 -3.063   -5.685   10.899   -8.696   16.760    3.326   16.760    7.478
  8.918    4.100   -4.732    2.617   -7.871    5.521   -7.871    5.258
  7.485    5.405   -1.350    6.915   -9.738    4.442   -9.738   -0.041
  5.415   10.060    2.602    7.165    3.420    0.106    3.420    5.556
  5.394   -4.974  -10.260   -9.462  -11.192    8.485  -11.192    5.399
 15.202   13.932  -11.204   15.855  -19.727    5.739  -19.727   -1.453
  2.399    4.550   12.898    5.909   11.742    1.559   11.742    4.770
-> 4.550

-292.5  -234.1  -185.6  -289.6  -201.7  -203.2  -260.7  -296.8  -215.9  -295.3  -284.2  -304.6  -259.3  -268.2
-270.3  -278.2  -269.7  -274.1  -120.0  -244.6  -260.5  -280.8  -275.0  -304.3  -277.4  -279.3  -264.2  -296.1
-227.5  -286.7  -224.4  -259.3  -161.1  -184.5  -276.1  -239.0  -257.8  -253.4  -270.4  -293.4  -278.8  -281.8
-263.0  -250.8  -272.5  -278.5  -140.5  -289.4  -174.7  -247.2  -240.8  -291.9  -287.0  -302.8  -283.6  -302.8
-305.5  -279.7  -199.1  -287.7  -121.0  -264.9  -298.7  -282.8  -265.9  -246.9  -294.9  -280.9  -264.1  -274.0
 171.5  -234.1  -282.3  -260.0  -219.7  -116.7   -86.3  -256.1  -288.4  -294.1  -300.5  -284.5  -247.9  -294.8
 127.1  -262.8  -238.0  -261.0  -248.8  -142.1   -84.5  -227.5  -280.7  -254.1  -280.5  -262.2  -186.7  -284.0
  61.8  -280.2  -254.4  -264.9  -288.5  -126.9  -162.2  -208.5  -301.3  -278.1  -295.6  -292.7  -216.2  -285.4
-288.7  -248.3  -182.1  -299.4   -11.4  -306.3  -304.4  -293.0  -257.5  -281.3  -232.6  -283.5  -259.5  -296.6
-207.2  -235.8  -226.0  -274.9  -252.7  -159.4  -193.6  -288.2  -266.0  -222.8  -294.5  -288.9  -258.8  -304.6
-> -235.8

 0.71  -0.13  -0.83   0.64  -0.10  -1.20  -0.45   0.18  -0.53
-0.02  -0.91   0.90  -0.15  -1.78  -0.37  -0.18   0.55   0.06
 0.49  -0.25   0.07   0.25  -1.97  -1.19   0.20   0.62  -0.58
-1.37   1.39  -1.92   1.81   2.05  -1.00  -0.75  -1.31   0.77
-0.46   1.41   0.18  -0.13  -0.59   0.16  -0.36  -0.82  -0.17
-0.49  -0.76  -2.11  -0.04   0.87  -1.48   0.31   0.44   0.07
 0.24  -1.62  -1.06  -0.22  -0.96  -1.06   0.45   1.33  -1.02
-> -1.62

  3.17  -21.33   19.63  -13.51    6.40    8.97   -1.66   -7.73   -2.44
 14.99    3.89   -9.43  -12.48    6.31  -10.73   -3.28  -12.55   -0.56
-17.16  -19.09   -0.79   13.77    7.60   -5.44   16.44    6.17  -10.08
  1.62   -1.24   -1.65  -18.63   -1.88  -18.98  -13.97  -14.49    5.07
 -8.67   15.85   -9.66   15.73   10.95  -19.99   -4.23   -2.58   19.83
-14.24   -4.03   20.53   10.75   -2.33   -6.63  -19.16   -9.32  -18.18
  2.83  -24.32   17.76    4.09  -18.10   -0.59    3.21  -14.24  -21.40
 19.22   15.83   15.01   17.13  -16.66   -7.73    6.68  -15.30    5.50
 13.93  -16.82   10.69  -12.82   -2.66   -3.70   -8.25  -22.83    5.61
-12.51   -5.57  -19.66  -17.18   17.41  -15.19   -6.73    9.81   -4.40
-> -5.57

 0.32   0.08   1.55   1.93   0.35   0.26   0.07
 0.28   0.60  -0.38   1.56   0.95   1.21  -0.32
 0.71   0.14   0.64   0.94   0.54   0.14   1.08
 0.72  -0.04  -0.16   0.38   0.54   0.05   1.21
 0.64  -0.24   0.03   0.40   0.38  -0.15   1.12
-0.01  -0.08  -0.11   1.76   0.71   0.71  -0.07
 0.63  -0.18   0.00   0.51   0.47  -0.05   1.18
 0.33   0.61  -0.38   1.75   1.21   1.25   0.46
 0.01  -0.11   0.08   1.85   0.74   0.64   0.19
 1.10   0.57  -0.65  -0.91   0.04   0.21  -0.62
 0.60  -0.46  -1.44  -1.22  -0.27  -0.35  -0.68
 0.67  -0.30  -1.79  -1.15   0.07  -0.11  -0.12
-> -0.30

-10.5  -12.9   -5.7   18.9    1.7  -12.9   -1.6  -16.9    7.2  -16.2   -4.1   -1.2   -3.5    0.8
-11.6    2.2   10.5   -8.7  -11.3    1.3    9.1   -7.2  -15.6   -9.3   -4.8  -11.5    1.1    4.2
 -5.9   -5.5    6.7   -1.9   -6.8   -0.4    7.6   -8.9   -6.8  -14.5   -4.1   -4.6   -0.2    7.4
 -3.6    5.8   -4.1    2.6    3.8  -15.3   -0.6  -13.7    4.4   -5.9   -7.8  -24.0    6.6   -8.2
-11.0  -12.2   -7.8    3.8   -3.3  -10.3    6.7   -2.4    5.8  -13.6   -4.2    6.7  -12.6    8.2
 -9.4    6.7   10.7  -13.5   -9.0    3.7   11.1   -9.5  -11.3   -9.2   -5.1  -11.6    4.5    0.8
 -4.3   -7.2  -12.3   16.2    3.4   -5.5   -0.7  -20.8    8.0  -13.0   -1.2   -2.9    1.6    1.0
-14.1  -13.9  -16.7   21.2    4.4   -2.8    0.1  -15.7    6.6  -17.2    5.8   -1.5   -3.9    6.3
 -5.7   10.2    5.6  -10.3   -3.5  -13.9    8.0  -11.0    6.5  -10.9  -11.7  -12.9    1.3   -1.9
-> 10.2

-0.7  -1.4  -1.6   0.8  -0.7   0.6  -1.2  -0.4   0.7   0.4  -0.6   0.4   0.5  -1.7   1.5  -1.6
-1.3   0.2  -0.1  -1.2   1.8   0.6  -1.7  -0.7  -1.5   0.4  -0.3   1.4   1.1  -1.6   1.8   0.6
-0.7   1.5   0.4  -1.2  -0.1  -0.4   1.3  -1.1  -1.5   1.6   1.1   1.9   0.7   0.5   0.5  -1.7
 1.4   1.5   0.0  -0.5   1.4  -0.3   0.8   1.3  -0.4  -0.3   0.2  -1.2  -1.3  -1.3   0.4  -0.5
 0.3   0.6  -0.1   1.5   1.9  -0.6  -0.3   0.3  -0.7   1.6   1.1  -0.8  -0.4  -0.3   0.6   1.6
-> 0.6
